Below are the code and all the weights of a small trained network. Each question names an input and a class and asks about switching units off, where a switched-off unit gives its printed mean instead of its output.

import numpy as np


def w(rows, s, z=0):
    codes = np.array(rows[::2]) - 128.0
    scale = np.full(codes.shape[1], s)
    scale[-1] = z or s
    return codes * scale


def norm(h):
    return h / np.sqrt((h * h).mean(-1, keepdims=True) + 1e-5)


def f(y):
    return y / 2 * (1 + np.tanh(0.7978845608 * (y + 0.044715 * y**3)))


def log_softmax(a):
    a = a - a.max(-1, keepdims=True)
    return a - np.log(np.exp(a).sum(-1, keepdims=True))


def net(x, mask):
    res = np.array(x, float).reshape(1, 3) / 4 @ E
    u = 0
    for l in range(2):
        y = f(norm(res) @ A[l][:, :-1].T + A[l][:, -1])
        res = res + np.where(mask[u : u + 6], y, B[l][:, -1]) @ B[l][:, :-1]
        u += 6
    return log_softmax(norm(res)[-1] @ U[:, :-1].T + U[:, -1])


A, B = {}, {}
E = w([
[78,190,191,33,2,74,137,65,178,125],'x0',
[173,148,158,68,162,140,163,196,29,185],'x1',
[214,210,188,118,171,51,22,215,231,197],'x2',
],0.0066)
A[0] = w([
[142,109,78,2,135,135,95,190,80,151,166],'L0N0',
[83,185,141,83,35,117,108,159,103,122,88],'L0N1',
[139,88,104,199,94,55,89,75,152,100,145],'L0N2',
[172,159,181,90,197,97,195,108,56,110,64],'L0N3',
[73,139,150,82,161,153,184,210,113,190,3],'L0N4',
[115,148,66,173,219,127,161,183,115,123,77],'L0N5',
],0.0073,0.0031)
B[0] = w([
[132,132,21,202,103,92,105,36,182,181,251],'L0N0',
[134,121,44,25,115,205,65,213,136,96,238],'L0N1',
[77,110,57,181,111,77,81,136,133,174,218],'L0N2',
[68,102,206,151,95,36,1,64,116,138,207],'L0N3',
[48,141,134,80,212,138,75,77,75,132,179],'L0N4',
[79,162,56,46,51,218,108,210,83,137,252],'L0N5',
],0.0089,0.0039)
A[1] = w([
[116,116,134,133,93,140,169,119,72,129,183],'L1N0',
[104,98,70,151,117,141,99,128,148,129,250],'L1N1',
[131,102,121,150,109,119,144,124,143,104,208],'L1N2',
[111,112,124,158,140,139,102,121,164,119,64],'L1N3',
[99,88,116,138,255,138,108,176,100,117,153],'L1N4',
[134,178,130,139,125,142,111,170,150,172,215],'L1N5',
],0.014,0.0025)
B[1] = w([
[171,148,164,193,150,120,162,97,207,149,177],'L1N0',
[185,143,163,119,125,129,98,139,60,114,253],'L1N1',
[119,194,191,81,169,114,125,180,156,255,145],'L1N2',
[106,104,136,61,175,137,115,28,101,168,144],'L1N3',
[82,154,148,44,100,63,122,131,248,102,188],'L1N4',
[98,90,146,180,130,183,231,68,87,100,200],'L1N5',
],0.0097,0.012)
U = w([
[53,150,69,38,106,187,102,176,204,101,189],'0',
[34,111,130,136,201,40,18,35,152,227,134],'1',
[125,138,203,205,214,137,248,48,244,146,127],'2',
[201,86,162,165,161,189,74,120,63,155,179],'3',
[105,41,125,209,183,77,114,217,159,166,22],'4',
[224,111,33,205,215,2,157,178,130,81,2],'5',
[187,20,90,203,180,45,138,191,145,123,5],'6',
],0.0096,0.0053)

Each question gives the input, the list of numbers given to net, and the class t.
The units are the neurons (one row each of A and B). Each row of codes is followed by its name. A weight is (code - 128) times the scale printed after its matrix; where a second scale follows, it is the last column's (A, B and U).
mask holds one flag per neuron, layer by layer. A switched-off neuron (its flag False) gives its mean, the last column of its row in B, instead of its output. The means were averaged over made-up inputs and are rounded, as every weight is.
A unit's drop is (log p(t) with every unit on - log p(t) with that unit switched off) / (log p(t) with every unit on - log p(t) with every unit switched off).
The circuit of an input: a set's keep is (log p(t) with only the set's units on - log p(t) with every unit switched off) / (log p(t) with every unit on - log p(t) with every unit switched off). Starting from all 12 units, units are removed one at a time, each time the one whose removal leaves the highest keep (on an exact tie, the one counted first), for as long as the keep stays at least 0.8.
circuit, biggest first: the units of the circuit, biggest drop first
unit that matters most: the unit with the biggest drop
k most important neurons: the k neurons with the biggest drops, biggest first
k most important neurons of layer l: the k neurons of layer l with the biggest drops, biggest first
drop of u: that unit's drop, to one decimal
input [-1,-1,8], class 2: circuit, biggest first => (L1N5)
input [4,1,7], class 2: 2 most important neurons => (L1N5 L1N1)
input [-4,-4,3], class 0: 3 most important neurons => (L0N0 L1N4 L0N5)
input [2,2,1], class 3: 3 most important neurons => (L0N1 L0N0 L1N4)
input [-1,-1,-1], class 3: 3 most important neurons of layer 0 => (L0N4 L0N1 L0N2)
input [-4,8,5], class 1: 2 most important neurons of layer 0 => (L0N0 L0N4)
input [-8,-8,7], class 0: 2 most important neurons => (L1N4 L0N0)
input [-5,4,7], class 2: 2 most important neurons of layer 0 => (L0N1 L0N0)
input [-1,8,-8], class 1: 2 most important neurons => (L0N3 L1N5)
input [6,7,-5], class 1: 3 most important neurons => (L0N3 L0N5 L0N0)
input [-7,8,7], class 1: 2 most important neurons => (L1N4 L0N1)
input [-1,-8,-5], class 1: 2 most important neurons => (L0N2 L1N2)
input [1,-3,4], class 2: 3 most important neurons => (L1N5 L0N3 L0N0)
input [-1,0,-7], class 2: unit that matters most => L1N0
input [-4,0,-6], class 2: 2 most important neurons => (L1N0 L0N1)
input [-6,-4,2], class 0: 3 most important neurons => (L1N4 L0N0 L0N5)
input [-3,-2,2], class 3: 3 most important neurons of layer 0 => (L0N5 L0N4 L0N1)
input [-8,2,-6], class 0: 3 most important neurons => (L1N4 L0N5 L1N5)
input [2,-7,-5], class 1: 2 most important neurons of layer 0 => (L0N2 L0N5)
input [-1,3,-7], class 2: most important neuron => (L1N0)
input [4,7,8], class 2: 2 most important neurons of layer 1 => (L1N5 L1N1)
input [-7,4,2], class 0: 2 most important neurons => (L1N4 L0N5)
input [-2,-3,-1], class 3: 4 most important neurons of layer 0 => (L0N4 L0N5 L0N3 L0N1)
input [-4,4,1], class 0: 2 most important neurons of layer 0 => (L0N5 L0N4)
input [-7,-5,3], class 0: 2 most important neurons of layer 0 => (L0N5 L0N0)
input [-3,5,8], class 2: drop of L1N5 => 0.8
input [0,4,-8], class 2: circuit, biggest first => (L1N0)
